Below are the code and all the weights of a small trained network. Each question names an input and a class and asks about switching units off, where a switched-off unit gives its printed mean instead of its output.

import numpy as np


def w(rows, s, z=0):
    codes = np.array(rows[::2]) - 128.0
    scale = np.full(codes.shape[1], s)
    scale[-1] = z or s
    return codes * scale


def norm(h):
    return h / np.sqrt((h * h).mean(-1, keepdims=True) + 1e-5)


def f(y):
    return np.maximum(y, 0)


def log_softmax(a):
    a = a - a.max(-1, keepdims=True)
    return a - np.log(np.exp(a).sum(-1, keepdims=True))


def net(x, mask):
    res = np.array(x, float).reshape(1, 4) / 4 @ E
    u = 0
    for l in range(2):
        y = f(norm(res) @ A[l][:, :-1].T + A[l][:, -1])
        res = res + np.where(mask[u : u + 7], y, B[l][:, -1]) @ B[l][:, :-1]
        u += 7
    return log_softmax(norm(res)[-1] @ U[:, :-1].T + U[:, -1])


A, B = {}, {}
E = w([
[143,204,94,215,72,141,131,154,122,254,127],'x0',
[80,162,71,174,67,185,158,80,115,215,155],'x1',
[112,45,135,121,44,138,69,124,136,194,64],'x2',
[39,120,132,175,79,176,194,130,118,130,134],'x3',
],0.0084)
A[0] = w([
[66,145,123,180,116,138,187,153,123,160,138,135],'L0N1',
[109,52,95,139,52,159,104,116,110,157,137,222],'L0N2',
[79,60,193,115,175,127,147,135,170,2,101,135],'L0N3',
[109,150,128,121,99,174,130,176,147,163,116,85],'L0N4',
[131,100,198,91,127,84,128,162,131,81,107,2],'L0N5',
[182,155,142,116,156,139,163,29,148,132,151,73],'L0N6',
[190,115,135,156,98,109,22,114,124,108,81,114],'L0N7',
],0.0091,0.0018)
B[0] = w([
[164,42,40,146,104,73,169,122,124,125,153,197],'L0N1',
[166,125,174,158,136,129,104,75,123,143,72,202],'L0N2',
[134,107,84,128,149,59,152,210,55,117,153,244],'L0N3',
[123,100,63,119,117,143,55,115,79,201,104,163],'L0N4',
[75,111,7,107,162,129,102,188,158,123,137,188],'L0N5',
[102,127,216,70,117,151,161,117,146,134,134,164],'L0N6',
[69,138,187,117,178,144,137,160,146,104,118,189],'L0N7',
],0.011)
A[1] = w([
[91,174,67,171,39,157,142,130,78,182,153,47],'L1N1',
[171,186,169,104,150,138,139,160,127,160,132,55],'L1N2',
[172,152,152,58,210,124,188,193,117,32,137,250],'L1N3',
[124,107,109,116,117,180,255,149,37,133,197,117],'L1N4',
[146,145,47,90,194,153,145,165,73,82,161,116],'L1N5',
[107,195,128,130,193,111,221,157,104,168,65,110],'L1N6',
[218,194,88,99,112,128,160,132,149,126,220,157],'L1N7',
],0.0077,0.0022)
B[1] = w([
[190,20,109,133,144,120,210,100,30,79,105,180],'L1N1',
[165,117,141,171,73,157,195,60,132,111,163,145],'L1N2',
[157,237,61,88,71,72,74,143,120,40,238,248],'L1N3',
[114,90,135,99,188,98,28,213,121,118,47,210],'L1N4',
[86,139,183,85,153,183,148,233,188,130,151,218],'L1N5',
[2,81,142,180,56,163,140,59,178,176,71,167],'L1N6',
[116,164,212,156,135,193,110,67,168,170,73,171],'L1N7',
],0.0082,0.011)
U = w([
[184,59,10,188,129,89,166,111,35,159,116,201],'0',
[152,245,162,121,132,154,115,107,199,109,187,1],'1',
[125,119,226,116,160,172,92,117,139,204,62,92],'2',
[85,147,95,37,182,58,92,250,126,57,202,231],'3',
],0.011,0.0021)

Each question gives the input, the list of numbers given to net, and the class t.
The units are the neurons (one row each of A and B). Each row of codes is followed by its name. A weight is (code - 128) times the scale printed after its matrix; where a second scale follows, it is the last column's (A, B and U).
mask holds one flag per neuron, layer by layer. A switched-off neuron (its flag False) gives its mean, the last column of its row in B, instead of its output. The means were averaged over made-up inputs and are rounded, as every weight is.
A unit's drop is (log p(t) with every unit on - log p(t) with that unit switched off) / (log p(t) with every unit on - log p(t) with every unit switched off).
The circuit of an input: a set's keep is (log p(t) with only the set's units on - log p(t) with every unit switched off) / (log p(t) with every unit on - log p(t) with every unit switched off). Starting from the 12 units with the biggest drops (on a tie, the unit counted first), units are removed one at a time, each time the one whose removal leaves the highest keep (on an exact tie, the one counted first), for as long as the keep stays at least 0.8.
circuit, biggest first: the units of the circuit, biggest drop first
k most important neurons: the k neurons with the biggest drops, biggest first
top k neurons in layer l: the k neurons of layer l with the biggest drops, biggest first
drop of u: that unit's drop, to one decimal
input [-4,2,2,4], class 0: circuit, biggest first => L0N2; L1N5
input [1,3,-7,-3], class 1: 2 most important neurons => L0N3; L1N7
input [1,0,-5,6], class 0: circuit, biggest first => L0N1
input [5,7,-6,-7], class 2: circuit, biggest first => L1N7; L1N3
input [1,1,-1,-7], class 1: circuit, biggest first => L0N3; L0N5; L1N4
input [-5,8,3,-1], class 2: circuit, biggest first => L0N2; L0N3
input [0,6,-5,1], class 0: top 3 neurons in layer 0 => L0N1; L0N3; L0N7
input [7,3,-5,-8], class 2: top 2 neurons in layer 1 => L1N3; L1N7
input [3,-4,-4,-4], class 1: top 2 neurons in layer 0 => L0N3; L0N1
input [-3,2,7,3], class 2: top 2 neurons in layer 0 => L0N2; L0N3
input [6,-3,4,-8], class 1: top 3 neurons in layer 1 => L1N1; L1N4; L1N2
input [0,0,8,3], class 2: top 2 neurons in layer 0 => L0N2; L0N3
input [6,2,-2,0], class 0: drop of L1N1 => 0.0
input [3,5,-1,-5], class 0: circuit, biggest first => L1N1
input [-3,4,6,-8], class 2: drop of L0N3 => 0.3
input [-1,-2,4,5], class 0: drop of L0N2 => 0.2
input [-2,5,-6,-8], class 1: drop of L0N3 => 0.2
